Below is a small trained network, with its code and all its weights. Each question gives an input and a class and asks what happens when units are switched off, that is, made to give their printed mean instead of their output.

import numpy as np


def w(rows, s, z=0):
    codes = np.array(rows[::2]) - 128.0
    scale = np.full(codes.shape[1], s)
    scale[-1] = z or s
    return codes * scale


def norm(h):
    return h / np.sqrt((h * h).mean(-1, keepdims=True) + 1e-5)


def f(y):
    return y / 2 * (1 + np.tanh(0.7978845608 * (y + 0.044715 * y**3)))


def log_softmax(a):
    a = a - a.max(-1, keepdims=True)
    return a - np.log(np.exp(a).sum(-1, keepdims=True))


def net(x, mask):
    res = np.array(x, float).reshape(1, 4) / 4 @ E
    u = 0
    for l in range(2):
        y = f(norm(res) @ A[l][:, :-1].T + A[l][:, -1])
        res = res + np.where(mask[u : u + 3], y, B[l][:, -1]) @ B[l][:, :-1]
        u += 3
    return log_softmax(norm(res)[-1] @ U[:, :-1].T + U[:, -1])


A, B = {}, {}
E = w([
[86,124,179,1,65],'x0',
[108,107,77,115,161],'x1',
[79,110,110,238,56],'x2',
[146,48,172,133,177],'x3',
],0.0034)
A[0] = w([
[253,214,166,151,178,2],'L0N1',
[221,124,170,130,178,131],'L0N2',
[160,146,149,202,61,96],'L0N3',
],0.0061,0.0039)
B[0] = w([
[254,137,130,126,153,167],'L0N1',
[118,122,121,148,79,254],'L0N2',
[106,116,148,163,97,200],'L0N3',
],0.0097,0.0016)
A[1] = w([
[110,2,185,145,123,6],'L1N1',
[206,111,93,193,172,83],'L1N2',
[208,154,133,101,204,32],'L1N3',
],0.0067,0.0023)
B[1] = w([
[187,61,147,125,231,198],'L1N1',
[158,164,129,38,112,253],'L1N2',
[192,139,163,255,38,201],'L1N3',
],0.0066,0.0021)
U = w([
[101,170,20,135,198,14],'0',
[138,27,163,92,237,91],'1',
[87,56,173,242,129,74],'2',
[72,156,172,1,104,254],'3',
[233,179,142,145,105,249],'4',
[35,201,117,175,41,76],'5',
],0.014,0.0024)

Each question gives the input, the list of numbers given to net, and the class t.
The units are the neurons (one row each of A and B). Each row of codes is followed by its name. A weight is (code - 128) times the scale printed after its matrix; where a second scale follows, it is the last column's (A, B and U).
mask holds one flag per neuron, layer by layer. A switched-off neuron (its flag False) gives its mean, the last column of its row in B, instead of its output. The means were averaged over made-up inputs and are rounded, as every weight is.
A unit's drop is (log p(t) with every unit on - log p(t) with that unit switched off) / (log p(t) with every unit on - log p(t) with every unit switched off).
The circuit of an input: a set's keep is (log p(t) with only the set's units on - log p(t) with every unit switched off) / (log p(t) with every unit on - log p(t) with every unit switched off). Starting from all 6 units, units are removed one at a time, each time the one whose removal leaves the highest keep (on an exact tie, the one counted first), for as long as the keep stays at least 0.8.
circuit, biggest first: the units of the circuit, biggest drop first
most important unit: the unit with the biggest drop
top k neurons: the k neurons with the biggest drops, biggest first
top k neurons in layer l: the k neurons of layer l with the biggest drops, biggest first
drop of u: that unit's drop, to one decimal
input [-7,8,2,2], class 0: most important unit : L1N2
input [0,-5,1,0], class 2: circuit, biggest first : L0N3, L1N2
input [-8,7,-6,-6], class 4: circuit, biggest first : L1N3, L0N1
input [7,-5,1,7], class 1: top 2 neurons : L1N1, L1N2
input [1,0,-5,-4], class 4: circuit, biggest first : L1N3, L1N2
input [-2,-6,2,6], class 1: top 2 neurons : L1N1, L1N3
input [-4,2,1,0], class 0: circuit, biggest first : L1N3, L0N1
input [7,-4,7,8], class 1: top 2 neurons in layer 1 : L1N1, L1N3
input [-6,-2,0,4], class 4: top 2 neurons : L1N2, L0N1
input [-8,8,-5,-7], class 4: top 3 neurons : L1N3, L0N1, L1N2
input [-2,-4,-8,7], class 4: top 2 neurons : L1N3, L0N1
input [2,-1,-8,-2], class 4: top 2 neurons : L1N3, L1N2
input [-6,0,-4,8], class 4: top 2 neurons in layer 0 : L0N1, L0N3
input [-1,3,-7,-2], class 4: drop of L1N3 : 0.4
input [-1,2,3,7], class 1: drop of L1N1 : 0.3
input [0,2,8,7], class 1: drop of L0N2 : 0.2
